Here is a tiny trained network, its code and every weight. The questions are about switching its units off for an input and a class, where a switched-off unit gives its printed mean instead of its output.

import numpy as np


def w(rows, s, z=0):
    codes = np.array(rows[::2]) - 128.0
    scale = np.full(codes.shape[1], s)
    scale[-1] = z or s
    return codes * scale


def f(y):
    return y / 2 * (1 + np.tanh(0.7978845608 * (y + 0.044715 * y**3)))


def log_softmax(a):
    a = a - a.max(-1, keepdims=True)
    return a - np.log(np.exp(a).sum(-1, keepdims=True))


def net(x, mask):
    res = np.array(x, float).reshape(1, 8) / 4 @ E
    y = f(res @ A[0][:, :-1].T + A[0][:, -1])
    res = res + np.where(mask, y, B[0][:, -1]) @ B[0][:, :-1]
    return log_softmax(res[-1] @ U[:, :-1].T + U[:, -1])


A, B = {}, {}
E = w([
[99,103,104,139,106],'x0',
[44,205,218,218,110],'x1',
[87,95,104,151,109],'x2',
[147,146,142,123,141],'x3',
[194,217,3,181,26],'x4',
[130,134,136,126,137],'x5',
[31,205,61,34,201],'x6',
[134,133,128,126,135],'x7',
],0.0059)
A[0] = w([
[218,73,184,185,134,68],'N0',
[75,166,84,61,148,76],'N1',
[212,116,98,72,178,209],'N2',
[130,85,116,151,94,178],'N3',
[62,78,162,78,174,53],'N4',
[143,194,38,145,78,150],'N5',
[171,95,144,132,100,26],'N6',
[51,211,86,40,147,89],'N7',
[177,49,50,62,150,66],'N8',
[160,91,179,191,79,69],'N9',
[158,115,116,141,78,36],'N10',
[82,178,152,222,167,170],'N11',
[90,2,211,85,180,91],'N12',
[135,83,134,114,182,37],'N13',
[184,24,42,53,142,75],'N14',
[215,181,166,184,158,254],'N15',
[78,154,73,87,163,26],'N16',
[90,88,189,99,195,146],'N17',
],0.0083,0.0052)
B[0] = w([
[134,91,168,221,206,188],'N0',
[180,67,218,223,175,180],'N1',
[49,135,164,72,131,246],'N2',
[146,81,106,97,196,169],'N3',
[198,128,51,183,62,178],'N4',
[230,119,51,49,93,243],'N5',
[157,164,253,227,140,118],'N6',
[168,28,180,251,238,230],'N7',
[34,215,180,166,119,201],'N8',
[116,104,199,194,206,176],'N9',
[194,140,149,165,125,123],'N10',
[51,213,128,77,90,215],'N11',
[215,156,91,104,39,252],'N12',
[196,213,93,196,76,125],'N13',
[27,208,190,169,125,224],'N14',
[62,46,96,102,119,254],'N15',
[213,95,148,234,155,151],'N16',
[191,130,66,72,65,232],'N17',
],0.0071,0.0053)
U = w([
[169,59,210,255,193,2],'0',
[196,114,116,130,67,106],'1',
[84,81,159,130,117,248],'2',
[28,195,204,184,99,47],'3',
[105,70,150,130,130,200],'4',
[99,59,149,123,132,161],'5',
],0.0094,0.0047)

Each question gives the input, the list of numbers given to net, and the class t.
The units are the neurons (one row each of A and B). Each row of codes is followed by its name. A weight is (code - 128) times the scale printed after its matrix; where a second scale follows, it is the last column's (A, B and U).
mask holds one flag per neuron, in row order. A switched-off neuron (its flag False) gives its mean, the last column of its row in B, instead of its output. The means were averaged over made-up inputs and are rounded, as every weight is.
A unit's drop is (log p(t) with every unit on - log p(t) with that unit switched off) / (log p(t) with every unit on - log p(t) with every unit switched off).
The circuit of an input: a set's keep is (log p(t) with only the set's units on - log p(t) with every unit switched off) / (log p(t) with every unit on - log p(t) with every unit switched off). Starting from the 12 units with the biggest drops (on a tie, the unit counted first), units are removed one at a time, each time the one whose removal leaves the highest keep (on an exact tie, the one counted first), for as long as the keep stays at least 0.8.
units of the circuit, in order: the units of the circuit, biggest drop first
most important unit: the unit with the biggest drop
top k neurons: the k neurons with the biggest drops, biggest first
drop of u: that unit's drop, to one decimal
input [3,-7,-7,8,-2,-3,-5,4], class 3: units of the circuit, in order -> (N14, N8, N2)
input [3,-1,0,4,-3,5,5,2], class 0: top 3 neurons -> (N7, N1, N5)
input [0,-5,1,6,0,-6,8,-8], class 0: units of the circuit, in order -> (N7, N1)
input [2,-7,-7,3,3,7,-8,-3], class 0: units of the circuit, in order -> (N0)
input [-6,5,-3,8,-7,5,-3,-5], class 1: units of the circuit, in order -> (N12, N17)
input [-6,-8,-4,6,6,-1,-1,4], class 3: units of the circuit, in order -> (N14, N8)
input [-1,6,-5,-8,-4,3,6,5], class 0: top 3 neurons -> (N7, N1, N2)
input [-8,0,1,-8,-6,-5,4,6], class 1: units of the circuit, in order -> (N12, N17, N4)
input [0,-5,-3,-7,-5,1,3,2], class 1: units of the circuit, in order -> (N12, N4)
input [3,-4,-2,5,-5,-7,7,-1], class 0: top 3 neurons -> (N7, N1, N16)
input [-5,6,-5,-3,-7,-6,3,-2], class 1: units of the circuit, in order -> (N17, N12, N4)
input [-6,-8,-6,-8,2,-3,8,-1], class 0: top 4 neurons -> (N7, N1, N16, N11)
input [-7,-8,1,4,-6,4,2,-5], class 3: drop of N14 -> 0.6
input [-7,-8,5,-1,-6,5,4,7], class 3: drop of N8 -> 0.5
input [7,7,5,5,-7,4,-3,4], class 1: most important unit -> N12
input [8,-7,5,8,5,4,4,-1], class 3: drop of N14 -> 0.7
